Below are the code and all the weights of a small trained network. Each question names an input and a class and asks about switching units off, where a switched-off unit gives its printed mean instead of its output.

import numpy as np


def w(rows, s, z=0):
    codes = np.array(rows[::2]) - 128.0
    scale = np.full(codes.shape[1], s)
    scale[-1] = z or s
    return codes * scale


def f(y):
    return y / 2 * (1 + np.tanh(0.7978845608 * (y + 0.044715 * y**3)))


def log_softmax(a):
    a = a - a.max(-1, keepdims=True)
    return a - np.log(np.exp(a).sum(-1, keepdims=True))


def net(x, mask):
    res = np.array(x, float).reshape(1, 6) / 4 @ E
    y = f(res @ A[0][:, :-1].T + A[0][:, -1])
    res = res + np.where(mask, y, B[0][:, -1]) @ B[0][:, :-1]
    return log_softmax(res[-1] @ U[:, :-1].T + U[:, -1])


A, B = {}, {}
E = w([
[140,56,195,88,192,126,79,71,135,110,95,110],'x0',
[202,157,168,34,98,193,97,124,135,114,77,212],'x1',
[181,104,104,169,132,218,104,69,104,132,153,78],'x2',
[75,119,149,64,78,35,174,114,198,217,220,163],'x3',
[121,49,41,200,157,154,126,107,119,57,94,80],'x4',
[91,70,94,34,1,174,99,27,35,108,188,87],'x5',
],0.0091)
A[0] = w([
[139,215,208,115,122,79,138,188,149,179,197,134,246],'N0',
[68,153,128,164,143,100,156,200,135,195,210,163,184],'N1',
[63,64,97,95,66,58,235,90,184,159,179,151,255],'N2',
[43,98,59,17,75,86,171,41,208,188,142,119,235],'N3',
[141,87,11,168,140,122,133,171,137,2,56,70,232],'N4',
[166,151,156,121,183,219,135,115,86,46,109,102,99],'N5',
],0.008,0.0036)
B[0] = w([
[192,127,123,138,100,53,167,131,155,195,76,223,230],'N0',
[100,178,68,60,159,125,177,112,165,114,133,169,213],'N1',
[88,192,187,76,97,111,53,144,97,145,202,94,243],'N2',
[138,153,219,88,70,110,45,133,103,114,168,103,240],'N3',
[91,102,118,173,189,136,180,132,10,84,129,138,246],'N4',
[153,164,126,175,103,188,36,168,143,92,99,124,201],'N5',
],0.012,0.014)
U = w([
[73,102,61,166,255,141,171,160,39,91,79,80,252],'0',
[193,168,128,146,210,219,65,140,127,108,32,124,11],'1',
[123,216,107,55,158,56,185,130,153,178,186,182,223],'2',
[90,121,199,52,118,110,55,99,117,114,214,105,73],'3',
],0.0093,0.0017)

Each question gives the input, the list of numbers given to net, and the class t.
The units are the neurons (one row each of A and B). Each row of codes is followed by its name. A weight is (code - 128) times the scale printed after its matrix; where a second scale follows, it is the last column's (A, B and U).
mask holds one flag per neuron, in row order. A switched-off neuron (its flag False) gives its mean, the last column of its row in B, instead of its output. The means were averaged over made-up inputs and are rounded, as every weight is.
A unit's drop is (log p(t) with every unit on - log p(t) with that unit switched off) / (log p(t) with every unit on - log p(t) with every unit switched off).
most important unit: the unit with the biggest drop
k most important neurons: the k neurons with the biggest drops, biggest first
drop of u: that unit's drop, to one decimal
input [2,2,2,2,4,-2], class 0: most important unit	N3
input [6,-3,4,-2,-2,-4], class 1: 2 most important neurons	[N4, N5]
input [0,2,2,-5,2,4], class 0: 3 most important neurons	[N4, N3, N0]
input [5,4,-8,-4,-3,1], class 1: 3 most important neurons	[N2, N3, N1]
input [-3,0,5,-3,1,-1], class 0: 2 most important neurons	[N4, N3]
input [6,-1,0,-5,2,0], class 0: 2 most important neurons	[N4, N3]
input [6,4,-3,-8,5,8], class 0: 4 most important neurons	[N4, N3, N0, N2]
input [0,-4,7,-2,-2,0], class 0: drop of N3	0.3
input [7,2,7,4,-7,-2], class 2: drop of N2	0.1
input [3,1,7,-5,-1,4], class 1: drop of N4	0.0
input [2,8,-6,-1,2,0], class 1: drop of N2	0.5
